In the rows, 128 means zero.
Here are made-up things, facts about them, and rows of numbers that follow some of those facts. Name the thing behind each unnamed row.

Some things and their rows:
zadruk: [129 125 128 130 112 131 132 127 120 140 133 121 130 119 126 134 139 126
 136 135 117 123 155 136 131 124 120 123 139 132 139 118 134 129 122 134
 125 131 112 132 115 124 147 134 135 127 136 125 115 130 131 130 131 123
 133]
dadru: [123 124 124 132 133 132 135 127 128 129 128 126 131 119 122 134 131 125
 118 129 125 124 123 136 137 140 118 133 142 131 125 118 125 131 127 128
 120 123 116 116 129 125 131 136 127 129 141 126 134 138 128 131 134 121
 130]
stebogim: [142 142 118 151 120 152 101 118 115 167 143 125 117 117 109 136 137 186
 132 127 144 125 124 136 120 161 119 150  97 128 115 154 153 120 175 116
 124 139 117 133  89 163 154  99 139 131 131 127 131 122 155 121 133 110
  91]
brupesti: [120 125 125 113 127 125 125 125 127 126 127 140 119 146 132 124 125 145
 128 128 134 135 125 113 128 122 139 134 136 125 128 127 126 125 119 129
 120 115 133 123 133 122 127 121 122 120 107 121 134 123 134 133 115 128
 127]
koti: [126 115 123 128 144 142 134 137 132 128 130 131 134 127 116 134 131 124
 115 136 133 119 126 138 133 141 130 143 135 131 118 121 121 126 124 126
 125 124 119 118 131 127 138 137 126 131 136 122 134 138 133 133 129 122
 136]
draplon: [115 128 132 121 136 117 148 129 119 123 137 121 132 133 140 115 142 129
 120 123 140 118 124 126 148 119 125 132 151 121 133 124 111 134 104 128
 122 128 141 122 142 128 126 139 115 140 101 102 134 134 125 125 122 122
 131]
lagru: [125 119 124 130 138 131 146 132 136 130 123 126 130 117 125 139 133 121
 123 133 130 127 123 132 131 138 128 130 134 137 122 111 119 133 134 133
 122 129 121 114 127 121 127 139 124 125 135 115 141 135 124 136 129 122
 132]
gretra: [128 143 127  96 148 110 127 111 148 138 129 141 141 140 119 122 127 126
 122 122 127 146 114 115 113 126 125 126 128  96 138 135 139 134 128 126
 129 126 128 128 119 126 126 121 105 118  96 114 145 122 129 136 120 129
 136]
vikil: [113 128 121 122 135 133 123 138 131 126 130 133 125 132 130 132 129 137
 120 133 133 121 130 125 134 130 131 136 127 127 127 135 127 123 128 123
 129 115 124 126 122 123 128 127 123 126 128 122 136 127 138 132 123 125
 139]
virin: [134 143 122 125 133 134 120 127 140 138 117 135 121 119 111 134 118 153
 132 131 133 139 122 110 110 142 142 128 101 138 116 134 138 121 154 131
 111 127 112 118 111 111 134 113 134 108 146 135 139 127 129 135 124 125
 120]
mepodrir: [128 126 158 105 129 103 135 134 106 120 139 105 140 121 133 120 143 113
 131 152 142 114 148 102 138 125 139 107 148 122 133 132 135 125  75 123
 116 144  96 149 130 105 155 132 132 145 163 142  98 135  97 134 147 142
 152]
flidan: [159 140 111 151 114 152 123 112 174 148  94 150 121  94  93 156  94 130
 166 134 116 179 115 117  75 140 149 117  84 178 106 120 122 129 182 149
  88 129 111  94  96  96 120 125 158  81 180 146 151 134 111 126 118 137
 105]
rabol: [113 120 124 122 124 112 153 122 116 120 143 117 143 130 138 126 143 132
 119 130 124 105 139 135 150 127 106 130 141 123 140 111 125 123 106 125
 129 125 131 131 133 141 142 137 122 143 115 107 124 125 129 121 130 119
 129]
skige: [118 119 121 125 116 144 118 127 109 121 128 144 120 148 121 124 111 153
 126 117 120 132 120 142 128 135 132 148 146 128 121 133 118 116 110 121
 116 124 137 126 134 145 118 110 133 131 122 131 134 124 146 132 134 127
 123]
gugrulu: [129 124 137 119 117 124 128 122  99 124 150 115 138 123 118 126 152 142
 124 138 134 104 140 133 138 137 114 129 140 117 135 136 144 120 109 116
 125 140 106 150 120 140 156 120 134 146 139 139 107 125 131 126 144 126
 131]
piflesek: [121 135 128 128 133 121 137 124 123 126 126 123 130 127 127 120 123 141
 126 124 132 135 121 123 129 128 133 128 139 134 132 126 126 126 126 137
 115 129 132 126 133 124 119 127 122 127 120 121 135 132 128 136 132 123
 110]
trafal: [105 133 113 145 119 181  75 131 113 128 101 195 132 171  78 132  47  86
 106 102  30 148 160 185  92 119 131 153 152 109 130 103 126  99 120 143
 159  66  91 114 166 149  77  93 150  96 180 210 137 133 152 212 170 128
 127]
beplum: [135 160 142 157 112 112 113 134 133 117 111  77 112  98 173 122 109  92
 159 126 137 141 104 113 110  97 132  86 110 149 139 145 156 151 153 140
 135 158 148 137 135  83  99 132 127 136 146 164 110 123  86 113 149 140
 122]
steflir: [126 134 128 130 139 126 135 126 122 130 124 131 133 130 125 125 130 139
 123 122 130 128 125 124 126 132 133 135 138 122 125 127 122 127 125 129
 121 123 130 123 133 123 119 130 120 132 117 117 140 133 125 131 127 129
 122]
revu: [122 118 120 131 132 120 157 139 155 132 122 127 129 110 149 137 140  88
 129 128 120 137 135 136 142 122 125 126 142 136 140  98 108 145 128 146
 133 116 138 103 132 107 120 170 118 118 107  92 143 146 124 131 111 117
 141]

There are 3 kinds of fact about the things: τ, ω, ζ.
τ: uses; ω: belongs to class; ζ: refers to
beplum τ [stobrir lopil zila plibri]
fledre τ [bapa stulaste]
flokon τ [dadru peklime trafek ritrabrel]
flusipu τ [kiner gretra]
greri τ [biflar kiner]
gresak τ [trasor flidan klubim stalun]
grobran τ [flidan gretu]
gropam τ [nofli steflir]
kirur τ [steso luvon trasor peklime bedram silam zadruk]
klikor τ [plibri brofluplok tefo]
lapam τ [dinebol]
luzis τ [gresil dinebol]
mabrer τ [flistasker dinik flede dumak]
naplun τ [gefom brapo]
nelodrok τ [gefom flotrir plafur bitrel zovos]
ploskigem τ [famak pogrur trafal godris gretrik datris]
sizeplil τ [nivofle brevil]
skisa τ [teklem nuske]
soplilon τ [pogrur zoste stetuk lipo]
stebubru τ [diveflo bitrel ludra]
stiklik τ [vikil poris diveflo koti]
stuke τ [poris lipo dresa]
sula τ [lopil gefom klosku]
sulusun τ [nisagri]
tera τ [skige trasor lipo]
trotas τ [piflesek babril zemis stolistur damam nuske]
vefom τ [lutefa]
vigru τ [plebol stobrir zemis]
zagradre τ [brupesti stetuk]
ω 921 <- babril bapa biflar burul debur depam diveflo draplon dribus fledre flizugrek flotrir flusipu gefom godris gretu grobran gropam kiner kirur klinibuk klubim letru nisagri nogu peklime piflesek ploskigem silam sizeplil skige skostin stebubru steflir stolistur stugel stulaste sulusun vefom vigru zabron zagradre zemis zoste
ω 213 <- bedram bitrel brasu brofluplok datris dresa dumak flede flokon gogor gresil gretrik gugrulu klosku lopil luzis mepodrir plibrom pogrur poris ranim soplilon stalun stetuk stinun teklem trasor zabrim zadruk
ω 35 <- beplum dinebol greri gresak gripok gugrotik klolobril lutefa nelodrok stastistu stebogim stiklik stuke tera zovos
ω 60 <- brapo famak flistasker fules goker kligro mabrer naplun nivofle rabol steso stobrir sula trafal
ω 936 <- brevil brupesti deska dinik gretra nofli plafur skuvok
ω 606 <- dadru flidan flovozem koti lagru lipo luvon plebol plibri revu ritrabrel skisa tefo trodem
ω 729 <- damam dralare feflom klikor laflate lapam ludra nuske rusa trafek trigu trotas vikil virin zila
beplum ζ [goker depam]
biflar ζ [silam]
brapo ζ [godris]
brevil ζ [steso]
brofluplok ζ [gugrulu stugel brasu]
burul ζ [biflar zagradre rabol tefo]
damam ζ [flusipu]
datris ζ [vigru revu]
debur ζ [goker]
depam ζ [gripok]
deska ζ [gripok]
dinik ζ [plibri dresa damam]
diveflo ζ [dinebol]
dumak ζ [skuvok]
famak ζ [skostin]
feflom ζ [ranim draplon stetuk]
flede ζ [biflar dinebol rabol]
flidan ζ [zemis]
flokon ζ [skige]
flovozem ζ [gogor]
fules ζ [biflar flede trodem]
gefom ζ [dralare mabrer]
gogor ζ [stobrir dinebol zagradre zabrim]
greri ζ [mabrer kligro gropam]
gresil ζ [dinik nelodrok]
gretra ζ [lagru kligro]
gretrik ζ [trafek letru gretu]
gretu ζ [stolistur]
gripok ζ [vefom flizugrek]
grobran ζ [lapam]
gropam ζ [dralare mabrer]
gugrotik ζ [skuvok]
gugrulu ζ [plebol biflar lapam]
kiner ζ [stolistur datris]
kirur ζ [plibrom]
klinibuk ζ [klolobril]
klolobril ζ [skige]
klosku ζ [sulusun flede]
klubim ζ [zagradre]
laflate ζ [trotas debur]
lagru ζ [flizugrek draplon dinebol zagradre gropam]
lapam ζ [flokon]
letru ζ [steso klubim]
lutefa ζ [zoste stalun]
mabrer ζ [flizugrek]
mepodrir ζ [goker]
naplun ζ [flovozem]
nelodrok ζ [famak]
nivofle ζ [gretrik]
nofli ζ [plibri]
nogu ζ [stobrir soplilon]
plibri ζ [trigu rabol zabrim]
plibrom ζ [trafek zagradre]
pogrur ζ [sulusun gripok mabrer stinun]
ranim ζ [diveflo]
revu ζ [gripok]
ritrabrel ζ [klinibuk zoste mabrer]
rusa ζ [skuvok soplilon]
skige ζ [gefom]
skisa ζ [vefom]
skostin ζ [gefom]
soplilon ζ [draplon tefo]
stastistu ζ [lagru damam zagradre gropam]
stebogim ζ [fules famak godris]
steso ζ [zabrim]
stetuk ζ [klosku]
stinun ζ [skisa ranim]
stobrir ζ [gretra]
stugel ζ [teklem flusipu]
stuke ζ [dribus famak]
stulaste ζ [stolistur klosku depam]
sula ζ [stobrir silam]
tefo ζ [luvon rabol]
teklem ζ [skuvok mepodrir]
trafal ζ [zoste]
trafek ζ [mabrer kligro]
trigu ζ [mabrer]
trodem ζ [plebol]
trotas ζ [stinun zagradre]
vigru ζ [vefom]
virin ζ [plibri]
zabrim ζ [draplon trafek zagradre]
zabron ζ [deska]
zagradre ζ [dralare]
zemis ζ [plibrom]

Name these rows:
No name comes twice in this set of rows, the named rows included.
[110 113 129 123 129 114 148 128 106 119 136 108 133 126 136 124 144 128
 112 122 138 109 121 139 157 136 121 132 156 129 133 116 122 133 102 125
 117 143 135 131 129 131 130 136 117 150 119 105 125 144 131 119 134 123
 138] -> luvon
[155 158 125  91 171  92 134 100 198 154 114 140 167 129 114 140 125  74
 136 122 118 172 104 120  94 127 130 103 110  77 147 125 123 148 149 140
 138 127 148 113 111 124 113 150  92  95  84  94 167 124 101 144 100 125
 158] -> kiner
[115 130 152 103 146 112 126 132  96 111 132 111 143 135 118 109 131 153
 118 133 152 113 110 102 143 137 151 125 151 120 117 137 132 124  81 113
 104 147 117 142 141 115 131 117 114 153 145 132 118 131 117 132 148 145
 135] -> stugel
[125 101 126 128 107 134 139 123 111 128 161 119 128 134 133 133 160 135
 123 134 138  96 151 147 152 132 104 143 141 119 139 126 132 122 102 114
 132 129 132 144 113 158 155 130 130 140 111 108 109 128 146 115 119 120
 139] -> dresa
[140  96 112 123  80 156  86 130 114 135 127 127  91 132 153 145  93 112
 174 119 155 145 123 140 141 120 129 126 125 129 128 155 106 119 100 113
 128 142 176 132 105 140 117 112 145 117 139 128 106 116 126  92 112 134
 156] -> tera
[144 138 117 162 136 168  92 161 135 129 171 102 116 140 143 129 146 157
 108 153 153  83  98 157 116 136 120 145  72 131 116 168 152 126 186  98
 177 137 148 149 135 167 150 113 132 164 100 149 114 100 154 110 131 116
 116] -> nelodrok
[127 141 135 137 136 141 116 148 119 146 135 118 120 128 142 125 130 130
 122 137 143 125 139 131 131 124 132 129 122 115 134 147 134 127 141 130
 146 127 124 133 126 126 137 139 129 134 129 122 122 131 130 140 139 116
 136] -> zovos
[132 106 123 131  84 136 126 111 115 128 135 126 110 119 130 142 121 118
 160 123 125 129 149 136 131 119 117 120 140 141 138 121 124 123 104 126
 113 132 137 129 110 129 135 120 148 116 137 133 107 128 129 114 129 133
 128] -> trasor
[121 133 124 133 115 103 142 114 131 113 110 110 121 106 155 127 119 105
 139 111 123 142 108 119 135 112 115 104 124 139 135 124 140 145 138 138
 123 142 148 127 130 105  97 118 122 129 118 136 123 126 118 113 136 136
 122] -> trotas
[125 131 119 134 127 124 143 129 147 132 109 134 126 124 145 124 126 118
 140 120 129 142 127 125 126 116 140 124 137 142 133 115 107 141 135 146
 118 119 145 110 137 113 110 153 121 114 103 104 141 137 119 127 109 117
 126] -> gretu
[130 145 150 103 145 119 115 138 120 120 112 126 130 122 111 123 107 151
 129 143 150 136 118  81 116 144 159 117 123 135 116 148 139 119 101 125
  97 144  85 130 122  86 143 111 124 138 187 157 125 131  98 139 149 145
 146] -> rusa
[166 160 128  93 147 116  83  96 181 161 122 133 157 128 104 149 103  72
 136 119 126 169  95 132  89 144 121 107  94  60 137 160 147 137 159 115
 150 147 138 139  89 143 118 112 101 109 120 130 140 118 109 137 122 137
 162] -> greri

Now the same things, written a new way:
Known rows:
lagru: [138 136 131 125 127 129 135 127 116 147 133 113 122 126 129 138 131 134
 135 134 129 119 144 132 118 123 134 122 138 131 133 134 122 108 112 131
 123 132 114 129 121 111]
zemis: [139 125 127  89 109 134 167 150 156 116  97 114 132 141 151 143 120  99
 135 201 107  97 118 107 167 140 141 131 152  86 121 117  80 154 117 151
 129 144 130  98 148 148]
nivofle: [109 133 168 108 125 136 139 128 135 136 147 120 110 137 172 142 126 113
 140 157 101  99 159 117 107 128 120 130 146 111 130 120  88 130 111 130
 132 149 131 108 151 118]
skuvok: [142 111 105 158 102 115  86 162 119 182 139 176 133 118  78 129 134 176
 162  98 153 137 124 125 129  70 153 114  68 123 137 118 114 121 104 141
 132  98 122 120  79 146]
bapa: [114 130 128 129 115 120 120 139 137 123 135 123 122 125 125 133 145 108
 129 118 123 123 135 117 133 128 120 134 126 112 130 134 122 125 128 123
 127 121 119 126 127 125]
silam: [109 111  90 152 138 115  99 133 150 115 125 125 144 122 113  97 128 156
 131  89 108 126 134 128 139 127 108 135 146 134 124 148 137 138 130 131
 149 125 134 159 125 150]
stolistur: [137 124 117 111 135 141 172 143 122 128 104 103  98 142  96 136 132 102
 121  91 107 134 101 106 175 126 116 116 163 104 141 140 113  96 142 176
 131 121 137 161 125 151]
grobran: [128 126  99 155 125 120  91 114 122 131 121 163 152 122 146 115 135 145
 124 148 151 111 123 148 130 129 131 128 106 165 107 143 134 159 101 114
 122 121 148  96 112 152]
famak: [161 156 105 133 128 138  65 108 131 112 117 103 140 109 160 129 137 101
 137 142 127 134 102 145  99 150 119 182 167 103 101 155 176 107 155 107
 124 144 103 127 114 146]
gefom: [129 129 139 143 130 113 142 160 175 105 132 113 137 139 111 129 134 110
 108 135 125 121 119 125 110 108 167 141 136 113 105 123 131 146 181 118
 131 144 116 140 140 124]
lipo: [135 110 134 124 127 135 101 130 148 140 107 106 132 114 133 105  97 146
 156 125 124 140 148 135 119 140 151 157 154 117 121 125 141 118 135 136
 166 138  87 132 116 120]
fledre: [129 144 128 136 121 133 137 111 104 137 139 135 118 130 123 140 148 111
 115 121 133 112 136 129 122 132 122 114 115 146 124 146 128 128 111 121
 116 114 136 117 117 133]
gretra: [125 151 127 122 110 128 140 152 127 145 138 114 133 122 115 125 135 138
 135 125 117 123 146 118 120 124 123 116 111 104 128 131 110 122 113 123
 141 126  97 132 119 106]
klolobril: [119 122 112 124 126 111 115 153 119 122 134 121 123 131 143 126 132 108
 103 125 159 136 119 151 129 143 122 132 134 147 125 112 132 132 131  98
 116 117 114 128 147 121]
brupesti: [148 131 120 123 109 138 118 135 113 144 116 111 125 127 119 118 112 134
 149 128 141 137 140 122 125 142 124 134 125 109 125 131 138 128 131 129
 155 120  87 130 110 111]
brevil: [128 140 139 102 101 135 152 149 128 141 132 114 128 134 146 132 124 137
 144 179 117 100 167 114 123 143 122 107 107  93 121 121  93 150 107 121
 145 140 100 111 133  98]
nogu: [122 128 138 123 112 132 121 132 132 133 130 138 126 127 149 138 129 122
 141 151 121 104 141 119 124 126 130 128 112 120 124 129 106 158 109 119
 126 124 134 101 125 131]
mepodrir: [116 116 142 129 125 113 113 129 127 138 141 171 122 126 105 131 129 156
 152  98 136 146 104 121 136 102 133 126  83 132 160 100 120 124 122 144
 121 108 158 120 112 150]
damam: [159 139 103 107 121 128 134 156 138 148  98 124 136 121 109 137 124 135
 140 153 132 137  99 128 153 102 141 129 131 102 129 137 114 106 115 151
 117 129 121 134 110 152]
stebogim: [144 166 103 134 121 134 101 120 127 109 139 125 162 124 162 123 155 116
 123 168 120 112 112 152  99 145 114 143 135 104 114 145 140 133 149  88
 106 151 136 120 127 129]

Rows to name:
No name comes twice in this set of rows, the named rows included.
[ 82  85 106  85 125  49 116 205 127 137 124  94  97  96 153 131 104  46
  51 129 221 145 126 160 149 176 148 143 127 204 104  49 128 156  94  58
 118  82  78 114 203  75] -> lutefa
[118 167 127 109 111 101 112 110 148 105 132 122 154 115 157 118 149 125
 121 164 120 131 102 132 116 138 106 151 113  99 121 123 129 130 142  97
 111 142 143 121 130 130] -> gresil
[ 89 107 154 116  92  92  64 149 154 153 159 196 149 111 121 141 127 169
 187 135 135 134 111 116 121  75 144 153  50 115 159  80  76 151  93 122
 115  99 155  90 108 166] -> dumak
[131 147 111 160 121 122 104 112 106 144 154 161 124 118 106 140 158 131
 119  84 132 129 120 136 130 105 119 119 108 134 137 147 134 117 119 121
 108 101 147 121  93 152] -> flusipu
[150 133 129 140 128 162 107  72  79 132 114 133 103 131 139 148 115 114
 136 122 146 131 132 136 134 164 123 134 114 146 124 139 159 133 125 139
 135 109 132  91 103 136] -> ploskigem
[114 148 139 124 128 120 138  96 104 120 140 139 130 127 130 135 142 129
 119 122 133 140 118 130 127 134 110 122 104 146 139 115 138 123 119 114
 109 125 154 116 126 126] -> luzis
[115 138 127 125 126 123 120 152 124 125 148 126 123 123 120 126 147 119
 142 103 111 143 123 129 119 128 108 127 148 102 145 122 119 102 144 130
 120 126 120 157 131 126] -> dinebol
[169 157 109 183 143 154 135 108 113 108 141 139 148 151 137 135 153 128
  88 154 143 120 106 163  90 130 149 120 130 141  99 149 173 146 183  96
  92 160 157 124 128 110] -> nelodrok
[123 121 131 126 111 103 113 143 156 128 122 169 146 121 116 127 135 144
 137 149 143 137  86 130 132  97 143 147  92 111 133 108 116 133 141 128
 112 130 157 115 120 161] -> brofluplok
[120 126 140 119 138 148 147 134 103 132 145 127 110 143 125 135 123 119
 132  96 111 129 139 129 131 132 112  97 142 124 157 123 115 110 135 144
 126 125 126 146 136 119] -> gripok
[172 132  87 131 131 131 115 154 135 146 110 127 137 115  98 142 136 131
 124 124 139 147  78 137 143  91 154 134 160 110 124 142 135  91 140 133
 104 129 130 160 109 151] -> plebol
[117 126 114 126 121  95 124 145 125 126 123 111 119 111 133 132 138  84
  96 116 152 129 122 138 143 147 136 139 122 160 115 117 140 141 115 101
 122 109 109 125 150 110] -> klinibuk
[157 114 144 157 143 153 148 123 132 137 135 151 119 145 149 166 125 126
 109 164 140 100 129 135 116 102 172 119 136 143 104 126 129 151 133 133
 103 148 161  89 144 130] -> sula
[113  88 140 137  95 118  66 162 129 171 154 207 140 121 124 151 118 164
 190 133 156 114 119 133 121  79 157 133  72 116 150  93  88 167  89 130
 116 104 150  74 103 166] -> gugrotik

